Below is a small trained network, with its code and all its weights. Each question gives an input and a class and asks what happens when units are switched off, that is, made to give their printed mean instead of their output.

import numpy as np


def w(rows, s, z=0):
    codes = np.array(rows[::2]) - 128.0
    scale = np.full(codes.shape[1], s)
    scale[-1] = z or s
    return codes * scale


def f(y):
    return y / 2 * (1 + np.tanh(0.7978845608 * (y + 0.044715 * y**3)))


def log_softmax(a):
    a = a - a.max(-1, keepdims=True)
    return a - np.log(np.exp(a).sum(-1, keepdims=True))


def net(x, mask):
    res = np.array(x, float).reshape(1, 2) / 4 @ E
    y = f(res @ A[0][:, :-1].T + A[0][:, -1])
    res = res + np.where(mask, y, B[0][:, -1]) @ B[0][:, :-1]
    return log_softmax(res[-1] @ U[:, :-1].T + U[:, -1])


A, B = {}, {}
E = w([
[58,157,105,150,100,64,159,3],'x0',
[147,147,201,150,208,196,240,94],'x1',
],0.018)
A[0] = w([
[159,62,180,104,141,139,104,175,255],'n0',
[233,80,149,212,112,116,80,176,153],'n1',
[146,129,185,175,197,92,221,113,102],'n2',
[4,171,119,167,106,110,125,33,172],'n3',
[103,133,87,141,151,155,156,90,107],'n4',
[105,164,197,151,213,233,237,91,141],'n5',
[89,164,178,188,99,100,137,84,125],'n6',
[137,168,164,144,141,100,178,84,103],'n7',
[154,145,238,92,201,127,133,122,102],'n8',
[110,152,211,159,166,218,156,191,132],'n9',
],0.012,0.011)
B[0] = w([
[159,84,76,64,123,4,218,207,202],'n0',
[184,85,102,102,93,139,174,107,183],'n1',
[201,126,187,161,107,156,160,62,195],'n2',
[48,134,143,203,73,179,52,110,225],'n3',
[167,154,85,150,101,181,114,122,150],'n4',
[209,122,216,165,134,121,140,85,253],'n5',
[132,155,76,158,51,197,131,98,173],'n6',
[183,142,141,181,71,180,69,128,167],'n7',
[150,183,187,136,199,153,141,27,180],'n8',
[114,127,202,105,184,76,157,93,203],'n9',
],0.012,0.031)
U = w([
[169,77,42,89,115,53,145,234,235],'0',
[7,136,92,142,100,103,70,133,238],'1',
[155,113,186,115,230,79,170,144,139],'2',
[163,154,166,174,93,152,113,125,2],'3',
[98,133,91,80,162,146,139,122,32],'4',
],0.013,0.0039)

Each question gives the input, the list of numbers given to net, and the class t.
The units are the neurons (one row each of A and B). Each row of codes is followed by its name. A weight is (code - 128) times the scale printed after its matrix; where a second scale follows, it is the last column's (A, B and U).
mask holds one flag per neuron, in row order. A switched-off neuron (its flag False) gives its mean, the last column of its row in B, instead of its output. The means were averaged over made-up inputs and are rounded, as every weight is.
A unit's drop is (log p(t) with every unit on - log p(t) with that unit switched off) / (log p(t) with every unit on - log p(t) with every unit switched off).
The circuit of an input: a set's keep is (log p(t) with only the set's units on - log p(t) with every unit switched off) / (log p(t) with every unit on - log p(t) with every unit switched off). Starting from all 10 units, units are removed one at a time, each time the one whose removal leaves the highest keep (on an exact tie, the one counted first), for as long as the keep stays at least 0.8.
units of the circuit, in order: the units of the circuit, biggest drop first
k most important neurons: the k neurons with the biggest drops, biggest first
drop when u is switched off: that unit's drop, to one decimal
input [-8,1], class 2: units of the circuit, in order => [n9]
input [0,-2], class 0: units of the circuit, in order => [n3; n5]
input [2,0], class 1: units of the circuit, in order => [n5; n2]
input [1,-7], class 1: 2 most important neurons => [n0; n5]
input [0,6], class 2: 2 most important neurons => [n3; n9]
input [1,-2], class 1: 2 most important neurons => [n5; n0]
input [-6,0], class 0: drop when n0 is switched off => 0.2
input [-2,-4], class 0: drop when n0 is switched off => 0.0
input [5,-1], class 1: drop when n5 is switched off => 0.1
input [-7,1], class 2: drop when n7 is switched off => 0.0
